Here is a tiny trained network, its code and every weight. The questions are about switching its units off for an input and a class, where a switched-off unit gives its printed mean instead of its output.

import numpy as np


def w(rows, s, z=0):
    codes = np.array(rows[::2]) - 128.0
    scale = np.full(codes.shape[1], s)
    scale[-1] = z or s
    return codes * scale


def f(y):
    return y / 2 * (1 + np.tanh(0.7978845608 * (y + 0.044715 * y**3)))


def log_softmax(a):
    a = a - a.max(-1, keepdims=True)
    return a - np.log(np.exp(a).sum(-1, keepdims=True))


def net(x, mask):
    res = np.array(x, float).reshape(1, 5) / 4 @ E
    y = f(res @ A[0][:, :-1].T + A[0][:, -1])
    res = res + np.where(mask, y, B[0][:, -1]) @ B[0][:, :-1]
    return log_softmax(res[-1] @ U[:, :-1].T + U[:, -1])


A, B = {}, {}
E = w([
[136,245,133,68,201,84],'x0',
[147,180,142,112,99,71],'x1',
[184,169,135,88,157,72],'x2',
[132,178,116,84,231,138],'x3',
[253,70,138,100,119,53],'x4',
],0.0045)
A[0] = w([
[157,113,120,119,132,109,203],'n0',
[93,48,114,171,46,151,204],'n1',
[140,237,131,92,136,70,205],'n2',
[248,68,133,117,119,83,221],'n3',
[125,137,136,125,132,138,117],'n4',
[128,123,122,127,122,128,146],'n5',
[124,127,132,124,121,122,148],'n6',
[157,114,128,130,135,107,181],'n7',
[139,198,132,128,129,106,183],'n8',
[134,127,128,124,127,128,148],'n9',
[125,207,113,144,167,154,243],'n10',
[30,68,138,134,123,149,252],'n11',
[94,145,122,116,163,133,172],'n12',
[97,95,134,138,97,140,154],'n13',
[31,139,130,121,188,174,128],'n14',
],0.016,0.002)
B[0] = w([
[157,105,135,130,110,127,152],'n0',
[55,53,173,113,135,94,254],'n1',
[110,193,200,86,115,71,224],'n2',
[255,60,127,119,133,156,236],'n3',
[126,134,117,131,130,123,128],'n4',
[127,124,134,132,137,129,131],'n5',
[125,128,133,114,160,128,131],'n6',
[157,110,136,131,120,133,148],'n7',
[116,169,152,109,147,95,168],'n8',
[133,125,130,127,128,127,131],'n9',
[132,215,103,130,124,116,187],'n10',
[58,92,99,161,129,168,212],'n11',
[132,166,108,151,112,128,153],'n12',
[89,102,138,119,138,125,168],'n13',
[146,157,64,156,129,179,196],'n14',
],0.035,0.0084)
U = w([
[12,61,156,139,134,114,160],'0',
[116,247,177,68,112,7,83],'1',
[253,79,136,107,127,141,243],'2',
[116,182,28,189,132,191,1],'3',
],0.0046,0.00061)

Each question gives the input, the list of numbers given to net, and the class t.
The units are the neurons (one row each of A and B). Each row of codes is followed by its name. A weight is (code - 128) times the scale printed after its matrix; where a second scale follows, it is the last column's (A, B and U).
mask holds one flag per neuron, in row order. A switched-off neuron (its flag False) gives its mean, the last column of its row in B, instead of its output. The means were averaged over made-up inputs and are rounded, as every weight is.
A unit's drop is (log p(t) with every unit on - log p(t) with that unit switched off) / (log p(t) with every unit on - log p(t) with every unit switched off).
The circuit of an input: a set's keep is (log p(t) with only the set's units on - log p(t) with every unit switched off) / (log p(t) with every unit on - log p(t) with every unit switched off). Starting from the 12 units with the biggest drops (on a tie, the unit counted first), units are removed one at a time, each time the one whose removal leaves the highest keep (on an exact tie, the one counted first), for as long as the keep stays at least 0.8.
units of the circuit, in order: the units of the circuit, biggest drop first
most important unit: the unit with the biggest drop
top k neurons: the k neurons with the biggest drops, biggest first
drop of u: that unit's drop, to one decimal
input [7,0,-7,-2,-1], class 1: units of the circuit, in order	n11; n10
input [-1,7,-6,3,-4], class 3: units of the circuit, in order	n1; n14
input [4,-3,-2,-3,-1], class 3: units of the circuit, in order	n1; n2
input [4,4,-1,-4,4], class 2: top 2 neurons	n3; n10
input [-4,-3,-7,8,-1], class 3: units of the circuit, in order	n14
input [-1,-1,-6,3,-3], class 3: top 2 neurons	n14; n2
input [3,2,0,1,-7], class 1: top 4 neurons	n2; n3; n8; n10
input [3,-7,3,1,0], class 1: units of the circuit, in order	n3; n11
input [-7,6,6,6,-2], class 1: units of the circuit, in order	n3; n11
input [-4,8,-2,0,2], class 2: top 3 neurons	n11; n3; n2
input [3,-6,4,-6,1], class 2: top 3 neurons	n1; n2; n11
input [6,-1,-4,3,-2], class 1: drop of n11	0.1
input [7,4,-2,-4,-7], class 1: drop of n2	0.3
input [5,5,3,-6,8], class 2: most important unit	n3
input [-1,-6,-4,1,-8], class 3: drop of n14	1.8
